Here is a tiny trained network, its code and every weight. The questions are about switching its units off for an input and a target symbol, where a switched-off unit gives its printed mean instead of its output.

import numpy as np


def w(rows, s, z=0):
    codes = np.array(rows[::2]) - 128.0
    scale = np.full(codes.shape[1], s)
    scale[-1] = z or s
    return codes * scale


def f(y):
    return np.maximum(y, 0)


def softmax(a):
    e = np.exp(a - a.max(-1, keepdims=True))
    return e / e.sum(-1, keepdims=True)


def log_softmax(a):
    a = a - a.max(-1, keepdims=True)
    return a - np.log(np.exp(a).sum(-1, keepdims=True))


def net(x, mask):
    ids = ['γδζηθμξπσω'.index(c) for c in x.split()]
    T = len(ids)
    res = E[ids] + P[:T]
    r = res
    for j in range(2):
        rows = slice(2 * j, 2 * j + 2)
        q, k, v = (r @ M[0][rows].T for M in (Q, K, V))
        z = softmax(np.where(np.tri(T) > 0, q @ k.T / 2**0.5, -1e9)) @ v
        o = O[0][rows]
        res = res + np.where(mask[j], z, o[:, -1]) @ o[:, :-1]
    y = f(res @ A[0][:, :-1].T + A[0][:, -1])
    res = res + np.where(mask[2:26], y, B[0][:, -1]) @ B[0][:, :-1]
    return log_softmax(res[-1] @ U[:, :-1].T + U[:, -1])


Q, K, V, O, A, B = {}, {}, {}, {}, {}, {}
E = w([
[146,165,83,94],'γ',
[130,125,119,82],'δ',
[99,135,141,126],'ζ',
[87,91,179,100],'η',
[65,137,151,146],'θ',
[68,172,85,148],'μ',
[145,132,118,79],'ξ',
[62,118,141,122],'π',
[164,109,170,85],'σ',
[4,136,140,176],'ω',
],0.012)
P = w([
[183,107,131,170],'0',
[7,123,106,104],'1',
[42,134,131,89],'2',
[137,174,114,107],'3',
[105,157,138,122],'4',
[92,156,149,130],'5',
[116,149,159,113],'6',
[109,144,169,111],'7',
[88,143,150,101],'8',
[103,132,172,91],'9',
],0.011)
Q[0] = w([
[108,64,231,56],'h0',
[84,143,169,124],'h0',
[17,203,217,2],'h1',
[124,55,97,240],'h1',
],0.0076)
K[0] = w([
[152,99,249,124],'h0',
[215,113,141,161],'h0',
[243,48,135,243],'h1',
[128,244,134,1],'h1',
],0.0072)
V[0] = w([
[141,56,236,61],'h0',
[202,189,101,151],'h0',
[21,169,24,204],'h1',
[219,224,2,137],'h1',
],0.0085)
O[0] = w([
[138,197,63,185,225],'h0',
[105,164,148,60,2],'h0',
[85,2,204,102,90],'h1',
[148,179,202,24,22],'h1',
],0.0095,0.003)
A[0] = w([
[75,171,69,169,156],'n0',
[46,228,161,120,173],'n1',
[223,134,115,144,91],'n2',
[129,81,44,147,109],'n3',
[172,140,124,82,178],'n4',
[193,136,141,134,213],'n5',
[182,104,106,105,224],'n6',
[111,130,2,175,142],'n7',
[174,125,101,116,106],'n8',
[122,201,99,68,135],'n9',
[142,54,109,131,138],'n10',
[147,144,57,105,127],'n11',
[139,108,204,64,146],'n12',
[110,130,25,161,92],'n13',
[127,99,184,35,123],'n14',
[83,170,78,171,158],'n15',
[170,153,114,130,101],'n16',
[173,143,122,124,113],'n17',
[141,137,40,164,95],'n18',
[128,127,55,148,92],'n19',
[149,120,154,152,115],'n20',
[169,190,215,101,120],'n21',
[134,121,61,141,111],'n22',
[103,48,133,209,254],'n23',
],0.0067,0.0031)
B[0] = w([
[206,128,133,159,234],'n0',
[182,255,133,72,222],'n1',
[129,154,83,131,140],'n2',
[166,33,144,148,173],'n3',
[94,150,145,105,151],'n4',
[78,134,88,80,157],'n5',
[45,131,125,66,156],'n6',
[186,73,167,200,239],'n7',
[122,117,140,103,134],'n8',
[130,200,119,119,174],'n9',
[124,107,88,66,151],'n10',
[116,144,143,159,160],'n11',
[104,104,192,95,161],'n12',
[215,74,178,138,198],'n13',
[110,149,224,117,163],'n14',
[204,146,132,186,227],'n15',
[140,133,163,120,139],'n16',
[124,196,85,90,136],'n17',
[136,115,169,179,185],'n18',
[154,104,156,155,167],'n19',
[115,119,111,140,131],'n20',
[120,144,156,101,153],'n21',
[143,100,157,159,163],'n22',
[81,44,79,35,255],'n23',
],0.0044,0.0054)
U = w([
[124,210,249,61,218],'γ',
[105,194,65,105,206],'δ',
[80,143,55,114,197],'ζ',
[230,56,116,221,249],'η',
[114,73,125,131,43],'θ',
[95,89,236,75,99],'μ',
[117,221,76,80,88],'ξ',
[170,45,123,120,42],'π',
[225,253,117,177,62],'σ',
[90,4,82,100,104],'ω',
],0.005,0.0016)

Each question gives the input, a string of symbols that net reads in full, and the target symbol t.
The units are the heads (2 rows each of Q, K, V and O) and the neurons (one row each of A and B). Each row of codes is followed by its name. A weight is (code - 128) times the scale printed after its matrix; where a second scale follows, it is the last column's (O, A, B and U).
mask holds one flag per unit, heads first, then neurons. A switched-off unit (its flag False) gives its mean, the last column of its rows in O or B, instead of its output. The means were averaged over made-up inputs and are rounded, as every weight is.
A unit's drop is (log p(t) with every unit on - log p(t) with that unit switched off) / (log p(t) with every unit on - log p(t) with every unit switched off).
The circuit of an input: a set's keep is (log p(t) with only the set's units on - log p(t) with every unit switched off) / (log p(t) with every unit on - log p(t) with every unit switched off). Starting from the 12 units with the biggest drops (on a tie, the unit counted first), units are removed one at a time, each time the one whose removal leaves the highest keep (on an exact tie, the one counted first), for as long as the keep stays at least 0.8.
circuit, biggest first: the units of the circuit, biggest drop first
most important unit: the unit with the biggest drop
top k neurons: the k neurons with the biggest drops, biggest first
heads that matter: for each layer, one digit per head in row order, 1 if its drop is at least 0.15 and else 0, layers parted by /
drop when u is switched off: that unit's drop, to one decimal
input γ γ ζ, target γ: most important unit => h1
input μ ω ω σ, target μ: circuit, biggest first => h1; h0; n14
input μ η δ, target μ: circuit, biggest first => h1; n14
input σ η θ δ η σ, target σ: heads that matter => 11
input μ π μ, target μ: circuit, biggest first => h1; h0
input η ξ ω η η ω η η π, target η: heads that matter => 11
input σ η η θ π π, target σ: heads that matter => 01
input μ σ π, target μ: circuit, biggest first => h1; n14
input σ γ σ η μ, target σ: heads that matter => 01
input ω ζ δ, target ω: heads that matter => 01
input μ θ μ γ σ, target μ: heads that matter => 11
input ω η γ η η π ω ω ζ, target ω: heads that matter => 01
input η γ ξ, target η: heads that matter => 01
input ω η γ η δ, target ω: heads that matter => 01
input η σ σ, target η: top neuron => n7
input γ ξ σ γ ω ω ω, target γ: heads that matter => 11
input σ μ σ γ σ η η, target σ: heads that matter => 11
input σ ξ δ, target σ: heads that matter => 01
input ω σ σ η ω ω σ δ γ η, target ω: top 2 neurons => n23; n1
input η δ ζ η η θ, target η: drop when h1 is switched off => 0.7
input σ γ γ, target σ: drop when h1 is switched off => 0.8
input η η ζ η, target η: drop when h0 is switched off => 0.2
